[[ -1  19 -40  25  -6 -18  24   8  38   6 -45 -10 -11]
 [-13  34 -18   6 -18   4  37  38 -42  38 -23 -13  23]
 [-16 -10 -20 -18 -12  20  40  -1 -24   9 -10  27  36]
 [ 12 -16   8  10 -45  10 -20 -11 -13  -3  31 -22 -16]
 [ 38  14  19   2  10 -42 -21  17  12  31  19 -22  27]] ==> 27

[[ -3   7  -6 -19  28 -15  14 -14  13  18]
 [  1  18  -1   3   6  16   0  24  -8  -9]
 [-13   6   8  21 -18  11  12  12 -20   3]
 [ 15 -11  -6   7 -10   3  -6  19  21   2]
 [  4  -4  23  -7  -8 -10  15  10  -1 -14]
 [-14  17   3   2 -22 -13  14  -6 -17 -15]
 [ 17 -12   6 -14  17  -8  -6 -35  25   4]
 [  7  12  11  23   4   8   0  29   3   8]
 [ -9   5  -1  23  11  -5 -19  -2 -14 -22]] ==> -22

[[ 38  -1 -31   1 -11  32   6  22   8 -12]
 [ -2 -30  23 -18  31  -3 -24  15  15   6]
 [ -2  -1  11   2 -25  -7 -10  -1  17 -11]
 [-15  19  34   0   7 -16  39 -17 -20  11]
 [ 22 -28 -26   4   1 -15 -12 -19   3  28]
 [-24   1  32   8 -13   0   1  23  13   5]
 [ -1 -20  -5  23  24  13  18  24 -28  -2]
 [-12  -3   3  11 -13 -20  28  14  -1 -23]
 [ -5 -15  -9   7  -7 -14  22 -14 -10   8]
 [ -8   6 -12   5 -17  23 -28  24  14 -35]
 [ 20   5  -7 -11  12  26   4   4  -7  -9]] ==> -9

[[  6  11  -9   3   9  -1  -9   2  21 -27  10 -27  -9   7   2  -1]
 [  4   6 -10   7   9  -4 -11   3  21 -31   6 -31  -8  10   3   1]
 [  8  16 -13   3  16   3 -10  -1  24 -36  13 -36 -11   9   5   0]
 [  3  -2  -4   8   5  -8 -11   7  19 -29   2 -27  -7  12   0   6]
 [  5   2  -6   8   6  -8 -13   9  24 -38   6 -36 -10  16   1   6]
 [ 15  33 -24   2  23  11 -11  -7  33 -41  23 -44 -13   5   7  -8]
 [  7   7  -9   7  10  -6 -17   7  27 -42   7 -41 -11  16   1   5]
 [  2   9  -7   1   7   1  -5   0   9 -13   4 -13  -2   4   0  -2]] ==> -2

[[  7  11   4  -9  11  -9]
 [ 17   7 -16   2   7  -3]
 [-15  23 -21  13 -13  36]
 [ 16  15 -19  -8   3   2]
 [ -9   4  -3  -9  16 -17]
 [  1  -1  -6  -9  -3 -19]] ==> -19

[[ -8   4 -33  -7  -1   0   5]
 [ 12 -10   2   3  -2   2  -9]
 [ -6   4  18  -6  -1   0   4]
 [  5   1  18  14   4  -3  -3]
 [ -5   4 -11  -3   0  -1   4]
 [  0  -1   6  -4  -2   1   0]
 [  0   3  -6   4   1  -1   0]] ==> 0
---
[[3901 5724 5728 5197 5251 6077]
 [5459 5609 5001 5244 6545 4388]
 [6762 6109 7494 2998 4570 8135]] → 4388

[ 32  23  -9   0 -42   6] → 0

[-991  966 -619  786] → 786

[[136 185 245  87  44]
 [110 133  35 128 132]] → 87

[[ 532 -155 -254 -524 -604  439 -255]
 [-266 -416 -382  271 -458  472 -502]] → -502

[[734 406 597 918 671 899 558]
 [434 722 497 453 784 992 176]] → 434

[[319 689 408 162 533 309 869]
 [269 673 751 522 649 613 168]
 [442 821 484  99 460 455  80]] → 162
---
Input:
[[ 19 -11  30  11 -21]
 [ 13 -14  33  22 -20]]
Output: 33

Input: [ 18  -5 -38   1   6 -13]
Output: 1

Input: [ 44  24  21 -10]
Output: 24

Input: [ 18 -16  23 -42  13 -26   6]
Output: 13

Input:
[[  0  -3  34 -29]
 [ -3 -19  31 -26]]
Output: -19

Input:
[[-29  26 -26 -28]
 [ 41 -29  39 -32]]
Output: -29

Input:
[[ 10 -13   4  17 -14  13]
 [ 11  18  44 -23  25 -30]]
Output: -23

Input:
[[ 10   6  12  22 -35  -8]
 [ -8 -18 -30  37 -14 -25]]
Output: 37

Input: [ -8   9  34  15  16 -21 -36]
Output: 16
---
[[5 4 5 4 5 5]
 [5 2 7 4 5 4]
 [3 5 5 4 3 4]] Out: 4

[[662 462 609 435 385]
 [634 722 450 493 388]
 [587 187 420 794 566]] Out: 420

[[156 104 132 107]
 [143 178 144 125]
 [138 154 254  50]] Out: 154

[[-12  -2  15 -32  20  -3]
 [-17 -33  -2   8  -9 -13]
 [-12 -36   4  37  -5 -18]] Out: 37

[[  7 -29  -2  38]
 [-12  13  36  -2]
 [ 38 -15  25  15]] Out: -15

[[121  97  66 135 121 185]
 [ 62   1  46 213  56 238]
 [ 61  96 137 118  90 102]] Out: 118
